Each row is followed by roughly how far along a hidden order it lies, from 0 to 15. A new part has a new order.
In the rows, 128 means zero.
[112 162 163 213 117 138 113  91 137 137 126 123 130 163  63  75 117 133
 163 154  89 141 105 131 151 114 153 135 157 122 142  73 154 145 160 100
 183 160 146 118  81 101 130 152 172 170]
5
[123 166 151 161 117 125 124  99 142 134 121 130 131 189  55  74 104 115
 133 144  95 146 135 128 166 105 168 139 147 122 151 103 160 143 156  71
 150 148 151 136  81 109 131 129 145 153]
10
[143 145 103 106  98 148  92 115 118 126  99 179 115  87  83 102 104 115
 111  91 137 131 173 124 130 126 128 140  87 149 180 133 154 126 130  80
 110 119 175  59 179 148 131 103 114  79]
8
[132 144 109  93  97 121  70 103 156 142  98 164 119 131  72  87  95 106
 133 121 125 147 133 118 156 120 145 139  98 130 173 113 176 152 154  54
 145 126 176  90 146 129 129 109 127 101]
15
[115 142 151 118  93 138  75  87 159 147  99 138 122 121  62  87 106 113
 165 149 105 147 101 115 155 114 144 140 134 128 158  79 175 164 171  66
 195 143 172 107 105 103 121 137 160 142]
13
[142 170  99  98 106 128  84 114 138 133 100 172 116 121  68  89  94 109
 113 105 134 149 171 118 158 124 139 140  94 136 175 134 168 133 139  71
 115 123 177  81 164 144 131 101 116  88]
12
[129 151 129 122  93 177 114 118  83 111 110 181 117  28 104 106 130 125
 108  88 122 132 169 139 109 132 110 135 110 154 163 123 127 113 116 128
 144 109 182  55 184 143 141 119 110  79]
1
[135 155 118 109 114 108 100 103 153 140 108 143 118 175  44  77  88 103
 124 129 114 155 157 118 179 111 165 141 102 127 159 125 171 139 149  50
 125 132 162 111 124 123 130 109 117 114]
15
[132 144 117 120  72 171  91  99 107 122 116 181 116  30  84  97 117  95
 114  87 132 144 146 132 119 143 110 141  75 143 163 110 129 122 119 122
 115 132 165  38 194 147 147 114 108  72]
4
[117 156 164 116 108 196 155 121  81  95 117 151 121   1 128 129 133 132
 100  87  83 132 157 143 106 124 118 125 142 156 149 120 109 104 132 128
 195  71 153  87 160 126 141 130 111  81]
1
[124 153 149 122 107 188 136 105  76 103 113 175 118   1 118 119 135 133
  98  89 109 127 171 143 113 125 118 125 139 162 153 128 120 103 126 130
 164  83 164  73 169 133 139 125 110  77]
0
[114 158 160 210 126 142 118  99 126 129 127 147 131 130  75  76 130 150
 171 158  98 128 107 142 139 114 147 137 170 125 146  69 141 136 143 116
 178 170 136 116  79 104 126 151 180 181]
2

New part:
[159 133 140 128 120 108 129 160 118 136 123 123 129 119 115 135 207 113
 128 132]
11
[120 121 107 152  91 127 153 164 107 136 116  96 153 141 132 129  19  83
 116 133]
1
[146 110 107 145 114 146 142 155 119 129 113 136 132 148 137 131  49  89
 107 135]
0
[107 136 134 133  10 124 134 102 116 130 168 117 124 111 104 127 139 211
  98 130]
2
[145 107 103 158 103 141 145 161 117 134 129 132 139 147 137 128  40 109
 110 141]
0
[111 133 132 130   1 120 126 110 124 126 165 131 117 113  99 123 164 255
  78 124]
0
[138 132 131 129  23 110 126 124 126 125 170 121 130 117 103 120 224 225
  84 132]
2
[115 129 119 135  52 130 136 137 118 133 165 130 126 127 115 128  93 184
 102 131]
0
[125 125 131 126  69 143 131 120 130 131 136 160 103 124 114 129 122 171
 115 129]
3
[126 134 123 102 118 171 140 156 147 135 112 193  83 148 129 140  70  96
 105 115]
1
[171 128 143 132 158 102 134 173 126 145 101 124 127 120 112 133 181 111
 136 137]
15
[126 125 134 133  17 130 128 105 126 124 148 132 122 119 110 123 154 196
  93 128]
1
[112 138 125 129  89 119 146 148 111 138 164 119 138 132 125 139  99 129
 125 135]
4
[141 108 106 150  76 135 144 158 120 134 102 122 132 141 132 124  17 101
  95 135]
0
[112 136 132 122  66 134 139 124 122 130 177 148 127 132 122 136 123 166
 111 134]
0
[146 128 132 108 102 142 138 146 149 131 134 182 108 140 129 137 123 137
 105 134]
1
[140 113 107 135  93 153 142 149 127 132 131 158 122 142 129 133  63 106
 118 139]
0
[144 129 139 130  43 116 126 128 128 125 143 127 126 120 107 127 198 208
  99 132]
4
[162 131 140 122 153 113 135 172 133 140 102 132 121 128 117 136 175  97
 115 131]
11
[141 123 129 141 111 118 145 152 118 148 115 107 139 124 129 132  80  91
 151 144]
9
[152 145 147 132 115  96 139 177 119 143  76  76 139 116 118 136 183  86
 130 128]
15
[144 142 139 118  92 119 133 169 134 139  74 121 109 122 116 131 154 108
  96 120]
10
[125 137 134 109  71 149 141 133 149 130 109 165 106 142 132 138  93 104
 111 127]
0
[163 137 141 129 126 109 130 179 122 143  79 112 124 116 114 135 191  91
 123 130]
15
[112 127 133 134  19 124 129  99 121 129 195 136 125 115 103 124 145 252
 112 135]
0
[155 120 135 141 137 117 143 154 120 143 117 118 146 124 126 135 128  78
 157 150]
10
[107 136 124 129  14 128 125 115 116 121 173 136 114 113  97 125 153 255
  83 121]
0
[140 100 104 151 113 156 146 145 118 134 127 144 136 144 137 130  22  85
 132 145]
0
[149 123 120 145 103 124 140 166 117 136  97 114 137 134 126 129  97  87
 110 130]
6
[142 132 136 127 125 114 133 152 124 142 137 131 119 120 112 133 141 161
 127 134]
9
[156 131 139 131 150 105 133 168 124 146 107 120 124 117 119 133 171 123
 139 137]
14
